Here is a tiny trained network, its code and every weight. The questions are about switching its units off for an input and a class, where a switched-off unit gives its printed mean instead of its output.

import numpy as np


def w(rows, s, z=0):
    codes = np.array(rows[::2]) - 128.0
    scale = np.full(codes.shape[1], s)
    scale[-1] = z or s
    return codes * scale


def f(y):
    return np.maximum(y, 0)


def log_softmax(a):
    a = a - a.max(-1, keepdims=True)
    return a - np.log(np.exp(a).sum(-1, keepdims=True))


def net(x, mask):
    res = np.array(x, float).reshape(1, 6) / 4 @ E
    y = f(res @ A[0][:, :-1].T + A[0][:, -1])
    res = res + np.where(mask, y, B[0][:, -1]) @ B[0][:, :-1]
    return log_softmax(res[-1] @ U[:, :-1].T + U[:, -1])


A, B = {}, {}
E = w([
[86,100,142,49,124,39,112,113,147,141,2,135],'x0',
[135,116,152,148,147,124,126,116,130,128,126,138],'x1',
[154,172,163,156,75,7,203,173,110,167,180,76],'x2',
[111,220,189,116,79,125,44,222,81,81,135,223],'x3',
[109,133,41,112,208,93,188,132,61,30,136,175],'x4',
[17,177,134,182,159,115,73,115,91,148,152,77],'x5',
],0.0098)
A[0] = w([
[131,129,143,109,73,147,104,131,143,190,82,101,173],'n1',
[8,140,126,167,151,112,111,108,131,123,165,95,171],'n2',
[85,131,66,112,191,68,180,125,90,56,130,170,141],'n3',
[135,152,119,125,118,55,154,135,137,124,170,142,22],'n4',
[158,152,159,131,113,11,181,151,129,145,178,107,95],'n5',
[98,117,112,95,161,202,103,93,147,100,95,174,85],'n6',
[114,96,105,127,139,135,201,91,142,135,117,86,46],'n7',
[238,110,137,104,69,152,140,143,157,139,106,134,96],'n8',
[144,110,103,129,158,176,128,134,106,111,203,145,120],'n9',
[187,113,101,109,140,115,194,147,130,76,114,190,143],'n10',
[147,188,151,126,121,113,88,170,129,83,129,174,21],'n11',
[99,100,105,89,132,48,90,134,132,134,68,136,29],'n12',
[128,150,161,127,142,105,131,131,139,123,136,172,63],'n13',
[67,159,110,139,125,106,132,130,114,130,123,110,218],'n14',
[144,108,103,115,180,105,163,87,157,117,142,65,5],'n15',
[112,123,121,96,156,52,147,134,130,104,49,145,27],'n16',
[154,138,95,146,138,132,136,135,135,100,184,140,94],'n17',
[162,138,135,152,142,147,139,146,132,131,220,120,27],'n18',
[131,151,150,97,133,99,117,191,122,87,135,166,87],'n19',
],0.012,0.0027)
B[0] = w([
[138,130,199,167,101,147,98,96,167,123,165,108,203],'n1',
[178,150,115,37,212,47,143,153,108,122,152,153,196],'n2',
[160,102,219,143,81,137,10,105,200,168,143,89,249],'n3',
[149,111,101,132,135,183,140,172,123,114,73,113,178],'n4',
[162,85,78,103,158,227,82,152,134,72,43,138,236],'n5',
[171,94,66,131,144,192,134,195,111,87,56,114,217],'n6',
[81,124,90,187,67,105,95,141,89,156,157,184,204],'n7',
[128,159,132,79,213,53,107,138,103,124,160,124,214],'n8',
[127,167,164,133,81,120,204,128,139,106,82,107,186],'n9',
[149,159,135,77,213,75,106,136,116,147,167,113,224],'n10',
[71,53,59,147,89,96,152,77,124,189,141,137,200],'n11',
[140,189,135,151,95,124,230,122,109,86,144,123,212],'n12',
[96,131,89,136,118,124,140,136,121,150,170,102,154],'n13',
[164,125,133,104,185,108,133,125,132,126,148,132,177],'n14',
[38,105,89,146,87,123,125,132,92,172,153,173,201],'n15',
[108,192,172,142,111,161,231,106,135,102,133,119,216],'n16',
[111,158,160,121,137,123,186,94,129,106,120,129,171],'n17',
[107,168,185,147,78,132,187,91,154,102,108,125,181],'n18',
[71,106,96,190,106,122,116,112,102,170,163,157,196],'n19',
],0.012,0.016)
U = w([
[103,194,183,155,92,126,254,91,123,66,94,126,90],'0',
[38,85,56,174,83,96,108,116,44,197,136,177,101],'1',
[158,85,75,129,152,203,103,177,108,65,18,126,102],'2',
[141,132,216,141,114,121,48,105,215,165,139,79,253],'3',
[142,162,134,63,228,32,125,138,68,127,148,136,79],'4',
],0.0092,0.006)

Each question gives the input, the list of numbers given to net, and the class t.
The units are the neurons (one row each of A and B). Each row of codes is followed by its name. A weight is (code - 128) times the scale printed after its matrix; where a second scale follows, it is the last column's (A, B and U).
mask holds one flag per neuron, in row order. A switched-off neuron (its flag False) gives its mean, the last column of its row in B, instead of its output. The means were averaged over made-up inputs and are rounded, as every weight is.
A unit's drop is (log p(t) with every unit on - log p(t) with that unit switched off) / (log p(t) with every unit on - log p(t) with every unit switched off).
The circuit of an input: a set's keep is (log p(t) with only the set's units on - log p(t) with every unit switched off) / (log p(t) with every unit on - log p(t) with every unit switched off). Starting from the 12 units with the biggest drops (on a tie, the unit counted first), units are removed one at a time, each time the one whose removal leaves the highest keep (on an exact tie, the one counted first), for as long as the keep stays at least 0.8.
units of the circuit, in order: the units of the circuit, biggest drop first
unit that matters most: the unit with the biggest drop
top k neurons: the k neurons with the biggest drops, biggest first
drop of u: that unit's drop, to one decimal
input [5,1,-3,-3,-3,2], class 0: unit that matters most -> n3
input [6,8,-6,3,8,3], class 3: top 2 neurons -> n3, n5
input [-7,-7,8,-2,-2,2], class 2: top 2 neurons -> n5, n16
input [0,-5,-1,-5,4,-1], class 1: top 2 neurons -> n15, n7
input [7,0,6,2,-5,-6], class 0: top 3 neurons -> n3, n12, n16
input [-5,0,2,3,6,-5], class 3: top 4 neurons -> n3, n12, n16, n10
input [4,-3,5,5,-3,-4], class 1: top 3 neurons -> n19, n11, n6
input [-7,-2,7,-8,-5,7], class 1: top 4 neurons -> n15, n7, n16, n12
input [-6,4,-1,-6,5,-7], class 4: top 2 neurons -> n10, n16
input [-4,8,-3,1,2,-5], class 4: top 3 neurons -> n10, n16, n12
input [8,-4,2,-7,-7,-7], class 0: top 2 neurons -> n3, n12
input [3,-2,-7,-7,8,-5], class 3: top 3 neurons -> n3, n5, n10
input [2,0,-5,-6,-6,3], class 1: top 4 neurons -> n3, n5, n7, n15
input [7,8,7,4,-5,5], class 0: units of the circuit, in order -> n12
input [4,-8,1,-7,-1,-8], class 4: top 4 neurons -> n8, n10, n11, n19
input [2,4,8,-7,4,5], class 2: drop of n5 -> 1.9
input [0,7,0,-6,1,-4], class 1: drop of n6 -> 0.0
input [1,8,7,-3,6,4], class 2: drop of n4 -> 0.1
